Below are the code and all the weights of a small trained network. Each question names an input and a target symbol and asks about switching units off, where a switched-off unit gives its printed mean instead of its output.

import numpy as np


def w(rows, s, z=0):
    codes = np.array(rows[::2]) - 128.0
    scale = np.full(codes.shape[1], s)
    scale[-1] = z or s
    return codes * scale


def f(y):
    return np.maximum(y, 0)


def softmax(a):
    e = np.exp(a - a.max(-1, keepdims=True))
    return e / e.sum(-1, keepdims=True)


def log_softmax(a):
    a = a - a.max(-1, keepdims=True)
    return a - np.log(np.exp(a).sum(-1, keepdims=True))


def net(x, mask):
    ids = ['ΛΣΦαβγδεζηθμπτω'.index(c) for c in x.split()]
    T = len(ids)
    res = E[ids] + P[:T]
    u = 0
    for l in range(2):
        r = res
        for j in range(2):
            rows = slice(2 * j, 2 * j + 2)
            q, k, v = (r @ M[l][rows].T for M in (Q, K, V))
            z = softmax(np.where(np.tri(T) > 0, q @ k.T / 2**0.5, -1e9)) @ v
            o = O[l][rows]
            res = res + np.where(mask[u + j], z, o[:, -1]) @ o[:, :-1]
        u += 2
        y = f(res @ A[l][:, :-1].T + A[l][:, -1])
        res = res + np.where(mask[u : u + 4], y, B[l][:, -1]) @ B[l][:, :-1]
        u += 4
    return log_softmax(res[-1] @ U[:, :-1].T + U[:, -1])


Q, K, V, O, A, B = {}, {}, {}, {}, {}, {}
E = w([
[147,236,145,218,146,121],'Λ',
[129,173,200,60,136,171],'Σ',
[90,178,158,208,78,218],'Φ',
[37,195,96,73,112,174],'α',
[115,72,122,152,140,235],'β',
[135,71,156,31,222,129],'γ',
[5,153,168,175,118,115],'δ',
[179,90,137,154,195,105],'ε',
[103,145,39,155,203,141],'ζ',
[123,221,98,118,148,4],'η',
[182,225,73,52,137,122],'θ',
[235,157,201,84,135,146],'μ',
[20,115,93,164,134,95],'π',
[100,112,207,128,96,80],'τ',
[187,158,106,151,239,229],'ω',
],0.017)
P = w([
[165,126,110,106,40,97],'0',
[36,208,248,133,255,121],'1',
[47,194,233,133,239,136],'2',
[57,202,233,140,233,137],'3',
[79,207,233,127,230,138],'4',
[72,188,230,131,229,145],'5',
[71,207,243,133,224,144],'6',
[68,196,233,131,239,151],'7',
[73,200,233,131,239,136],'8',
[79,206,235,137,214,157],'9',
[86,197,242,125,228,154],'10',
[71,188,242,120,221,161],'11',
[76,203,234,122,223,158],'12',
],0.0054)
Q[0] = w([
[89,219,130,110,134,89],'L0H1',
[158,39,151,81,170,208],'L0H1',
[198,17,84,132,2,138],'L0H2',
[87,196,244,115,200,159],'L0H2',
],0.0091)
K[0] = w([
[120,218,138,73,43,111],'L0H1',
[118,1,188,93,160,171],'L0H1',
[106,186,204,184,159,157],'L0H2',
[143,24,94,86,26,88],'L0H2',
],0.01)
V[0] = w([
[107,189,162,132,153,153],'L0H1',
[120,97,89,91,198,117],'L0H1',
[57,178,187,155,255,155],'L0H2',
[156,233,173,160,173,89],'L0H2',
],0.0076)
O[0] = w([
[50,155,124,113,209,116,253],'L0H1',
[135,82,88,71,95,118,133],'L0H1',
[8,115,197,129,216,85,169],'L0H2',
[158,105,213,110,254,138,173],'L0H2',
],0.0068,0.0063)
A[0] = w([
[155,81,177,173,186,32,252],'L0N1',
[223,88,102,113,108,125,179],'L0N2',
[199,81,125,145,130,55,66],'L0N3',
[162,138,35,136,184,2,46],'L0N4',
],0.0051,0.0026)
B[0] = w([
[154,66,168,184,150,71,255],'L0N1',
[81,78,65,254,194,113,135],'L0N2',
[118,123,77,180,120,136,134],'L0N3',
[80,25,88,80,193,155,162],'L0N4',
],0.0061,0.0053)
Q[1] = w([
[113,161,96,128,143,128],'L1H1',
[89,127,254,79,239,168],'L1H1',
[193,86,16,148,2,109],'L1H2',
[137,110,91,129,116,88],'L1H2',
],0.0089)
K[1] = w([
[177,125,143,128,110,93],'L1H1',
[182,121,61,146,2,95],'L1H1',
[72,146,182,112,227,164],'L1H2',
[125,152,160,110,154,110],'L1H2',
],0.0093)
V[1] = w([
[82,192,110,24,78,176],'L1H1',
[68,81,30,156,109,106],'L1H1',
[119,136,166,185,2,110],'L1H2',
[196,136,64,192,140,254],'L1H2',
],0.0069)
O[1] = w([
[134,191,158,216,128,201,39],'L1H1',
[111,2,155,111,75,205,72],'L1H1',
[160,155,172,63,45,125,2],'L1H2',
[99,137,101,49,186,179,57],'L1H2',
],0.0083,0.0035)
A[1] = w([
[62,142,103,85,104,59,253],'L1N1',
[166,162,150,181,89,146,164],'L1N2',
[254,84,153,129,184,145,138],'L1N3',
[28,150,105,158,127,63,92],'L1N4',
],0.008,0.0032)
B[1] = w([
[204,127,108,122,55,138,244],'L1N1',
[93,109,191,127,127,162,177],'L1N2',
[220,141,102,148,33,198,204],'L1N3',
[113,111,71,120,1,122,254],'L1N4',
],0.0088,0.0071)
U = w([
[150,143,83,114,139,3,37],'Λ',
[122,222,126,212,155,73,163],'Σ',
[85,169,231,35,174,128,169],'Φ',
[86,127,156,191,85,226,96],'α',
[98,175,59,91,60,224,126],'β',
[96,89,84,172,74,140,171],'γ',
[95,53,255,141,99,36,29],'δ',
[150,50,107,42,138,124,210],'ε',
[49,25,131,153,171,200,143],'ζ',
[203,41,139,198,172,88,224],'η',
[165,155,57,137,175,230,91],'θ',
[195,214,40,65,184,113,4],'μ',
[88,83,156,150,45,163,121],'π',
[237,178,165,106,37,138,116],'τ',
[66,102,20,143,228,101,145],'ω',
],0.0075,0.0038)

Each question gives the input, a string of symbols that net reads in full, and the target symbol t.
The units are the heads (2 rows each of Q, K, V and O) and the neurons (one row each of A and B). Each row of codes is followed by its name. A weight is (code - 128) times the scale printed after its matrix; where a second scale follows, it is the last column's (O, A, B and U).
mask holds one flag per unit, layer by layer, with each layer's heads first. A switched-off unit (its flag False) gives its mean, the last column of its rows in O or B, instead of its output. The means were averaged over made-up inputs and are rounded, as every weight is.
A unit's drop is (log p(t) with every unit on - log p(t) with that unit switched off) / (log p(t) with every unit on - log p(t) with every unit switched off).
The circuit of an input: a set's keep is (log p(t) with only the set's units on - log p(t) with every unit switched off) / (log p(t) with every unit on - log p(t) with every unit switched off). Starting from all 12 units, units are removed one at a time, each time the one whose removal leaves the highest keep (on an exact tie, the one counted first), for as long as the keep stays at least 0.8.
circuit, biggest first: the units of the circuit, biggest drop first
k most important neurons of layer l: the k neurons of layer l with the biggest drops, biggest first
drop of u: that unit's drop, to one decimal
input β ε ε Σ η τ Σ, target β: circuit, biggest first	L0H2
input ε ε ζ, target ε: circuit, biggest first	L1H1; L0H1; L0N2; L1N1
input ε γ Σ α Λ Σ Σ Σ Σ Σ, target ε: circuit, biggest first	L1H1; L0N2; L0H1; L0H2
input ω ω Σ η ε β, target ω: circuit, biggest first	L1H2; L1H1; L0H2
input ζ η μ Φ δ δ Σ Σ γ, target ζ: 2 most important neurons of layer 1	L1N1; L1N4
input τ ε Σ Σ α ε Λ Σ β ε Σ ε, target τ: circuit, biggest first	L1H2; L1N3
input τ μ μ Σ ω Σ Σ η Σ τ, target τ: circuit, biggest first	L1H2; L0H2
input ε μ Σ μ α, target ε: 2 most important neurons of layer 0	L0N2; L0N3
input α δ μ, target α: circuit, biggest first	L1H1; L1N2; L0H2
input Φ ζ Φ ε ε η η θ τ, target Φ: circuit, biggest first	L1H2; L0H2
input ζ θ Σ τ ζ, target ζ: circuit, biggest first	L1H1; L0H1; L0N4
input ε ε ε β τ Σ Λ τ τ Σ π Φ γ, target ε: circuit, biggest first	L1H1; L0H1; L0N2
input Σ Σ α ζ η Σ Σ, target Σ: circuit, biggest first	L1H1; L1H2
input ζ η Σ τ ζ ζ η Σ Σ ε, target ζ: most important neuron of layer 0	L0N4
input Σ α θ τ Σ Σ ζ β Σ Φ ω, target Σ: 2 most important neurons of layer 1	L1N1; L1N4
input ε ε Σ ζ ε η, target ε: 2 most important neurons of layer 0	L0N4; L0N2
input η α Σ Σ ζ η α ε Σ τ, target η: 2 most important neurons of layer 1	L1N3; L1N2
input Σ η Σ γ ζ δ, target Σ: 2 most important neurons of layer 0	L0N4; L0N1
input η ε ε ζ γ, target η: 2 most important neurons of layer 1	L1N3; L1N4
input η τ ε η, target η: most important neuron of layer 0	L0N4
input ε ε Σ β π β ε ε, target ε: drop of L0H1	0.4
input Σ μ Σ ε Σ Σ ζ ε ζ Σ ε μ, target Σ: drop of L0H1	0.0
